(in the rows, 128 means zero)
[101 102 217 105 140 100 106  88 100  83 120 167  84 106 118 110 150 153
 149 109  76 143 138 136 123  98 123 175 116 113 147 107 165 125 119 102
 106 187 165 120  81 102 142 104 195 176 171 208]
M
[155 147 175 111 113 163 148  80 131 161 130 135 104  98 116 153 157 136
 110 147 131 140  99 146  89  91  92 163  85  87  70  92 106 129 159 117
 166 142 145 191 148 138 101  84 137 195 178 185]
M
[102 106 208  99 150  85  97  99 110  89 135 164 101 111 117 106 144 139
 160 115  90 140 122 133 150  99 124 169 110 100 142  79 161 131 132 111
 103 180 151 113  83 121 137  90 201 174 170 195]
G
[125 129 182 155 133 128 126 141 130 129 152 148 102 117 143 135 136 100
 205 120 136 110 157 121 153 103 114 101 145 116 127  89 114 108 129 123
  68 134 138 138 156  68 133 124 184 141 116 138]
Q
[159 146 180 103 136 131 142 105 139 192 129 134 109 105 126 143 145 132
 117 132 128 147  91 132 117 103  90 168  90  82  72  59 100 157 166 119
 146 138 114 165 106 166  96 102 108 183 165 175]
G
[165 140 168  96 111 151 176  65 119 173 109 131  99 103 112 133 136 139
  76 139 133 129  99 116  97  98  89 168  86  82  86  35 114 129 132 101
 162 156 139 184 127 140 104  91 147 189 164 176]
W
[103  98 211 104 139  98 116  79 105  77 122 161  98  96 115  99 126 141
 157  99  89 138 137 131 144  98 126 170  92 107 149  46 162 132 106  93
 128 184 165 115  77 114 138  94 191 172 157 194]
W
[128 132 166 158 141 133 122 130 142  94 163 140  95 122 127 122 145  95
 205 129 137 108 159 118 155 120 106 106 130 117 143  65 130 126 125 136
  85 147 139 147 140  90 124 121 170 141 102 132]
W
[137 134 182 155 140 135 123 133 153 121 153 149 110 115 134 125 146 101
 194 133 114 105 152 125 161 123 112  94 143 137 138  98 125 115 134 131
  63 143 149 136 147  95 125 125 186 142 118 133]
E
[131 138 163 146 148 124 108 148 153 103 161 140  97 140 135 129 158  94
 201 137 137 108 145 127 172 114 112 101 146 106 138  86 135 121 148 131
  71 146 130 147 161  88 129 109 184 138 122 136]
G
[170 133 179  98 103 125 151  87 113 170 103 143  97 110 121 152 148 141
  47 149 123 138  97 131 105  83  83 150  83 117  93  92 109 155 154 138
 137 139 146 151  98 123 109  98 167 193 183 168]
F
[164 133 193 102 119 154 178  81 116 176 125 152 121 108 121 138 140 140
  85 124 126 135  96 119 107 111 104 143  60  94  88  89  92 132 166 107
 150 152 131 161 117 136 104  87 152 190 167 157]
Q
[134 118 187 154 131 117 112 139 128 108 157 133 108 124 138 144 144 102
 211 126 124 117 148 134 166  91 108  98 156 118 124  78 131 131 123 132
  70 125 131 134 148  76 131 113 162 139 119 136]
X
[159 147 173  99 113 140 167  82 132 152 134 127 103 123 111 151 116 146
 108 137 109 130  89 129 128 101  64 151  96 107  75  81 131 140 160 135
 186 122 143 143 117 141 102 120 142 204 196 150]
V
[ 89 101 219 111 131 108 108  97 104  89 114 175 110 105 120 117 136 140
 158 104  90 140 133 130 153  99 136 164  99 109 140  94 152 116 121  97
 106 172 158 110  73 108 139 100 198 161 171 193]
Q
[139 126 182 155 133 126 121 137 125 105 153 144 114 121 136 143 133 103
 206 131 116 111 149 140 161 100 122  99 153 115 132  85 136 125 123 127
  70 135 136 144 140  80 127 116 174 138 119 134]
X
[ 96 105 219 101 129  97 104  86 116  97 122 165 100 103 116 104 131 148
 151 117  68 142 133 128 143 107 115 171 117 129 132  78 159 123 119 109
 110 171 165 103  83 125 139 111 202 183 178 193]
E
[130 125 175 154 146 125 126 124 143 100 156 139 101 118 137 131 149  95
 196 127 131 102 158 119 151 107 102 105 134 111 143  62 124 127 131 119
  85 140 139 147 144  78 128 109 186 146 110 143]
W
[ 99 105 224 110 128 100 120  88  96  88 115 181 103 102 120 114 127 146
 154 111  86 139 127 136 141  89 131 175 102 112 139  91 155 114 119  85
 107 167 164 114  87  98 145 107 200 172 174 194]
Q
[105  98 205 112 137  91 101  79 114  66 113 175 102 105 123 104 148 133
 146 112  93 131 143 145 152  93 125 156 113 122 153 111 144 129 123 100
 110 172 159 112  63 111 137  86 200 171 174 194]
F
[123 132 185 158 128 130 115 142 146 101 162 137  96 128 135 132 135  93
 201 134 126 104 170 130 154 126 113  99 131 110 154  98 121 139 140 129
  80 138 156 118 149  84 119 118 184 121 117 143]
R
[109  99 207 106 149  91 105  84 106  59 121 169 105 100 123 104 145 139
 140 110  81 127 142 140 139 105 128 157 109 125 144 105 147 130 125 105
 103 172 154 107  63 116 134  91 197 180 174 197]
F
[132 133 178 154 153 124 122 135 144  84 146 138  96 133 143 133 130 101
 191 130 124 101 153 131 159 112 111  81 135 123 132  89 116 126 136 131
  76 128 136 114 144  86 127 123 187 145 114 144]
V
[107 101 221  98 121  87 109  77  98  84 131 167 116 102 119 110 128 149
 162 113  81 146 126 145 145  90 129 170 124 106 138  77 164 134 112 105
 110 165 157 117  67 117 133  85 190 169 176 186]
X
[166 133 186 102 120 131 147  89 123 177 130 118  99 101 116 160 126 153
 101 140 110 150  93 147 112  87  74 150 101 124  66  53 136 149 127 146
 169 122 130 167 139 112 109 102 127 170 184 159]
X
[167 136 195 100 117 133 151  68 108 177 149 137  91 121 113 152 135 133
  99 140 112 142 108 131 104  70  79 161  93 106  67  83 109 147 153 134
 166 116 138 154 139 122 101  94 151 190 195 163]
X
[132 130 176 155 142 137 113 139 145 121 141 144 105 117 137 128 151 100
 195 136 123 108 148 123 163 114 103 101 148 123 132  91 127 116 132 131
  66 139 147 128 160  91 129 135 180 143 115 133]
E
[104 102 204 108 137  96 106  88 105  65 113 170 104 102 119 103 145 137
 137 117  83 127 137 146 146 108 120 165 110 136 148 108 160 130 119 104
 108 170 155 118  55 119 137  91 197 180 171 192]
F
[134 132 177 146 139 116 114 135 132  95 150 148 105 131 131 133 130 101
 209 138 134 111 152 133 156 124 113  94 153 116 127  63 118 127 125 122
  67 146 135 129 158  84 131 123 192 140 110 123]
N
[ 89 103 220 109 125 105 113  93 115  65 129 172  93 102 119 107 127 141
 154 111  90 131 146 146 141 108 129 158 108  98 158 101 152 132 136  91
 123 168 178 102  65 110 127 101 213 154 170 200]
R
[105 102 213  89 144  90  95 104 106  74 123 166  95 112 124 110 144 136
 163 108  93 145 127 135 155  97 124 174 111  94 142  84 166 129 128 105
 120 175 152 125  97 126 141  92 192 168 167 196]
G
[150 137 182 101 120 135 145  73 128 175 137 134 105 107 106 144 161 118
  84 127  99 126 108 114 103  97  71 156  84 138  91 104 107 151 156 148
 158 137 132 173  94 123 102  84 143 208 188 162]
F
[124 136 172 156 140 132 114 137 158 116 154 134 105 117 136 123 158 102
 202 134 115 108 154 122 154 114 100 101 156 136 135  93 122 123 136 138
  62 132 141 138 143  86 133 134 178 142 120 141]
E
[ 95 102 220 104 138 107 102  86 122  79 117 165 103 102 121  93 139 149
 145 117  78 136 131 134 155 109 118 168 118 132 141  87 165 123 117 107
 117 173 165 106  84 136 143  94 207 167 177 198]
E
[ 99 103 213 100 139 104  97  83 113  48 120 172 103 123 120 107 141 136
 133 122  91 130 130 142 154 107 132 161 122 119 142  83 156 129 122  96
 100 180 158 115  83 114 140  85 216 169 173 186]
N
[120 129 189 162 123 131 114 144 136 102 160 153  99 122 136 134 123  98
 209 131 124  97 168 131 147 122 118  95 139 110 146 101 127 124 149 123
  82 138 152 117 155  77 125 122 191 137 115 144]
R
[105 101 210 101 149  85  95  93 112  81 133 164  88 117 118 105 139 145
 163 111  93 148 131 137 154 107 129 168 103  99 143  82 162 126 130 110
 108 177 152 112  98 119 135  96 196 165 171 196]
G
[101 115 214 103 143  98 112  82 110  49 115 174 104 112 127 114 128 140
 143 111  85 127 134 136 152 103 129 146 101 106 138  82 150 126 121 100
 126 166 154  99  82 124 131  89 220 173 164 196]
V
[102  98 221 107 140  99 110  84 108  88 134 171  96 102 115 109 146 148
 154 108  84 146 133 137 138  98 132 170 105 113 148 107 157 125 129  96
 103 190 170 109  74 117 126 101 184 170 171 200]
M
[169 145 185 131 117 143 147  99 121 188 128 131  81 117 117 162 127 153
 123 117  96 138 109 150 128  70  79 142 100 114  62  86 135 138 136 160
 173 131 117 158 131 122 122 110 145 190 184 156]
X
[128 133 170 150 155 119 100 146 147 104 160 141  92 133 132 138 161  93
 211 124 131 110 148 118 172 111 110  97 148 107 134  84 131 124 143 138
  79 145 126 143 156  84 131 118 177 139 117 139]
G
[101 106 207 106 145  88  96  75 106  58 123 178 105 102 121 102 154 136
 153 113  85 132 136 140 143  97 126 163 107 124 145 102 154 137 125 110
 108 166 153 111  66 120 132  83 203 172 175 195]
F
[130 131 179 156 146 129 113 142 142 106 162 133  88 121 133 137 160  97
 207 129 122 117 157 126 144 115 112 100 138 121 131 101 125 124 129 137
  65 152 143 140 152  83 124 128 156 143 111 145]
M
[154 145 173 117  92 147 157  75 113 210 137 127 109 128 109 156 127 132
 110 142 109 136 107 139 118  64  85 164 105  98  78  56  95 155 158 123
 153 125 121 176  91 155  92  68 143 189 186 166]
X
[151 153 169 115 125 165 159  75 151 173 116 130  88 105 124 138 170 110
  79 127 133 123  97 125 121  77  97 173  65  93  89  50 101 127 139 121
 162 150 130 195 105 152  92  90 120 178 150 167]
W
[165 150 160 105 123 142 148  98 128 192 121 139  89 118 122 149 132 135
 102 139 131 144  97 147 116  73  90 145  80  80  76  72 112 144 166 143
 186 147 136 171 128 136 113  95 181 190 182 170]
G
[103  97 224 102 146  98 105  80 104  83 130 159  95  96 120 104 139 146
 152 106  78 147 128 138 128 106 133 174 103 111 142  97 166 132 110 100
 110 184 175 105  96 110 137  93 183 174 175 201]
M
[103 100 218 115 145 105 101  88 103  77 133 159  84 100 116 109 147 145
 160 103  85 141 137 145 135  96 129 173 112 114 137  97 156 121 114 103
 108 184 169 114  86 117 134 100 168 172 167 205]
M
[102 102 206 106 144  85 100  85 112  64 117 166 102  95 125 101 144 135
 148 111  84 134 138 144 144 100 122 163 113 121 142 100 152 136 105 106
 110 170 156 111  68 117 142  86 202 178 175 196]
F
[123 121 172 153 141 122 129 138 141 106 173 130  95 121 133 128 153  95
 195 111 129 103 155 114 158 103 108 105 137 118 144  57 123 127 118 124
  85 146 133 150 136  79 129 107 181 141 106 141]
W
[124 129 181 169 136 137 121 144 135 125 149 152 111 127 137 141 145  97
 202 123 136 102 156 120 165 111 113 100 135 120 132  96 116 104 137 121
  75 140 129 134 155  76 132 117 180 137 116 136]
Q
[121 125 184 163 131 130 127 137 138 119 156 144 105 117 139 137 151  95
 195 116 140 111 156 125 171  98 112  99 130 125 139  89 111 111 135 123
  73 132 141 139 138  74 125 118 181 131 112 136]
Q
[105 107 219 108 133  89 104  80 102  72 123 177 110 114 113 109 117 141
 168 125  85 135 129 148 141 108 131 162 115 114 132  67 152 131 118  88
  92 173 155 101  89 118 139  93 203 178 169 183]
N
[163 140 176 112 112 133 141  89 148 171 116 122  94 101 127 168 134 138
  67 133 115 155 108 159 114  51  88 136  84 103  69  91 100 140 153 141
 160 112 143 142 124 109 109 105 132 168 194 158]
X
[100 106 224  99 141  87 115  87 106  60 113 164 101 109 121 112 115 150
 146 119  82 130 123 133 144 117 122 156 101 117 130  75 159 125 108 100
 119 163 155  93  85 126 139  94 208 182 165 196]
V
[154 151 176 125 109 151 164  97 143 165 124 110  56 107 119 135 111 138
  91 149 108 129 123 165  94  93  82 164  88 106 101  78 110 142 148 124
 137 120 167 146 111 115 106 133 143 163 180 183]
R
[132 136 179 156 151 124 121 145 142  89 149 143 103 130 141 143 135 100
 200 127 129  92 148 126 170 116 104  75 144 116 122  83 118 118 131 126
  80 135 131 116 151  90 127 114 188 154 111 134]
V
[ 93 103 228 107 131  98 109  93 114  66 136 170  89  98 123 103 126 146
 155 104  88 131 146 142 141 115 135 163 110 103 153 100 151 128 125  91
 120 173 177  96  73 110 133 104 203 163 163 199]
R
[101 102 208  98 142  83  96  98 117  73 132 164  95 120 123 103 145 140
 157 114  96 146 131 135 167 109 130 171 111 102 146  70 162 125 129  95
 107 181 152 116  89 127 136  90 195 170 164 192]
G
[151 135 169 105 128 137 135 103 152 189 117 114  90 135 119 153 156 137
 101 139 115 147  94 116 136  97  81 171  85  70  99  86 125 145 159 151
 156 153 116 169 147 146 108  89 153 163 190 167]
G
[139 133 168 159 146 114 111 135 138 103 148 151 100 124 142 134 150  97
 198 131 120  95 165 137 154 102 102 100 158 126 142 106 119 128 133 129
  68 140 132 139 137  73 136 109 194 153 125 140]
F
[125 129 188 159 123 128 120 139 138 113 167 141  91 128 138 134 132  92
 204 128 123  96 173 124 147 110 107  98 150 115 149 110 119 131 137 135
  93 139 154 129 149  81 127 116 194 138 120 149]
R
[ 97 109 219  90 135  85 105  82 106  65 139 173  99 112 104 101 127 148
 152 124  89 141 128 134 134 119 125 165 119 122 133  67 149 127 119  96
  91 179 159 106  89 101 138  98 217 178 169 175]
N
[136 137 182 148 148 126 121 150 141  77 139 139  99 129 140 144 131 102
 199 126 126  94 151 127 165 124 111  75 137 120 125  89 123 120 124 135
  90 134 134 125 149  93 136 117 184 148 103 134]
V
[141 136 169 158 147 115 117 131 140  94 149 152 102 125 136 132 154  97
 194 140 120 104 162 131 151 117 107 102 139 132 144 104 122 131 132 131
  66 137 128 142 145  80 127 118 186 142 121 140]
F
[132 124 188 150 139 126 110 130 153 123 151 138 102 116 136 132 153 103
 195 131 121 110 154 119 164 108 101 100 152 129 136  90 117 120 137 133
  66 136 155 131 159  82 130 123 182 143 122 136]
E
[176 158 171 125 133 164 152  88 136 166 111 138 108 124 119 142 142 132
  73 149 131 125 105 149 125 114  97 154  98 102  80  88 105 150 135  93
 135 141 125 172 151 141 109  79 165 166 176 165]
N
[166 138 189 101 134 153 160  87 125 158 120 137  97 133 119 163 143 134
  73 138 122 124  84 115 124 104  82 135  90 101  70  91 106 153 153 129
 165 128 127 155 118 149  95  93 141 182 182 171]
V
[168 138 166 125 124 154 167  75 141 206 110 114  63 107 129 142 133 141
  82 140 120 143 110 153  80  90  86 164  85  88  80 100  93 127 149 126
 147 133 150 164 121 127 103 127 122 187 179 178]
M
[112  99 232 104 124  90 101  84  88  81 124 172 107 106 118 118 117 151
 163 107  74 142 139 146 139  91 130 168 120 113 134  84 162 130 119 104
 114 162 153 106  80 108 142  93 184 172 174 191]
X
[147 150 138 138 127 151 158  64 148 184 119 132 111 109 103 153 119 128
 124 157 111 142 109 152 100  71  78 160  75 100  89  66 108 146 133 120
 175 138 127 185 122 155  98  86 123 179 175 165]
W
[136 138 170 144 156 120 104 145 151 101 161 140  92 134 130 133 162  91
 207 137 130 115 145 120 171 105 108  99 139 103 141  89 136 129 145 143
  62 152 140 142 167  80 126 116 184 140 121 130]
G
[108 101 207 108 134  89  96  86 102  66 117 170  86 102 125 111 139 138
 134 108  87 133 146 145 138 101 121 161 118 125 139 106 149 125 111 119
 116 164 160 111  70 108 141  99 198 180 173 193]
F
[130 138 173 152 153 130 125 142 144  72 143 136 104 129 141 143 142  96
 195 132 119  96 150 125 166 114 104  79 135 120 129  87 125 121 129 131
  85 133 135 129 151  89 127 119 197 154 109 139]
V
[ 97 107 221 118 129 102 117  94 111  86 124 174 115 100 118 110 133 143
 156 107  89 139 133 134 150 107 134 173  81 114 138  92 151 103 120  98
 105 176 152 104  86 119 134  99 189 166 170 191]
Q
[148 126 179 113 120 144 143  74 162 177 119 138  66 120 139 139 130 130
  80 141 115 126 113 157 108  80  79 153 101 140  82 121 103 130 182 133
 169 106 141 172 103 109 113 102 149 200 204 171]
F
[121 126 189 157 128 129 107 143 137 109 155 144 101 119 138 135 126  94
 212 127 136 104 174 125 150 137 118  83 137 110 145  91 118 134 135 130
  96 142 154 120 151  77 124 115 192 129 106 142]
R
[124 125 176 156 153 135 107 142 137 105 161 135  86 125 132 138 168  97
 203 127 127 113 161 119 141 118 111  95 148 113 137 111 118 126 134 137
  62 151 142 141 151  73 124 123 169 137 111 144]
M
[ 99 102 215 100 133 102 105  79 118  90 112 168 106  92 119 101 138 145
 150 121  87 141 131 132 143 107 117 170 121 125 136  78 153 114 114  99
 118 171 174 115  86 120 138 114 202 175 169 196]
E
[123 130 180 149 152 124 121 143 144  82 153 146 103 131 139 144 142  95
 200 124 124  96 142 119 167 115 111  76 141 115 124  95 122 117 130 131
  82 132 131 123 148  84 125 118 190 150 113 136]
V
[127 139 182 153 149 123 108 138 144  79 151 150 103 136 126 136 140  98
 200 146 119 105 150 130 158 125 111  95 151 128 134  83 127 135 133 129
  59 141 133 131 153  79 135 122 198 136 119 126]
N
[ 96  93 221 106 128  98 103  84 100  67 123 167 109 103 122 112 136 146
 161 112  85 146 124 150 155  81 128 165 118 102 132  86 167 128 118 104
 113 161 152 114  67 127 132  84 191 167 174 191]
X
[ 99 102 223 105 132  98 110  76 120  93 121 178 105  95 118  99 136 156
 148 116  76 142 128 135 137 113 119 173 115 120 138  91 152 116 130  98
 107 168 163 106  78 124 136 111 195 178 176 194]
E
[131 129 170 151 149 116 104 146 149 117 163 138  98 137 135 132 150 101
 209 129 135 110 150 122 172 112 111  97 144 105 134  88 129 118 153 130
  71 147 129 133 172  86 132 106 184 146 122 136]
G
[157 143 170 120 119 151 176  90 127 239 112 134 109 105 118 152 135 128
  78 146 130 135  83 116 104  82  82 159  78  89  67  76  92 129 144 111
 130 136 136 147 121 117  98 118 147 187 187 164]
Q
[158 151 175 100 125 152 127 116 141 165 131 160  86 141 125 156 162 122
 113 131 142 124 113 135 119 105 100 144 104  74  72 120  95 126 190 122
 166 135 108 187 119 145 115  75 148 182 176 169]
G
[146 158 194 107 122 137 170  91 139 161 126 147  80 128 121 144 120 131
 101 135 105 119  85 143 117  72  74 144  88 108  66  77  93 153 169 104
 176 109 119 138  92 155 117  90 144 207 184 161]
V
[128 137 169 143 146 115 108 152 149 109 169 138  92 135 138 128 159  93
 204 128 135 118 150 122 170 115 111 104 139 106 138  87 128 127 140 141
  75 145 127 149 156  97 128 111 185 139 111 132]
G
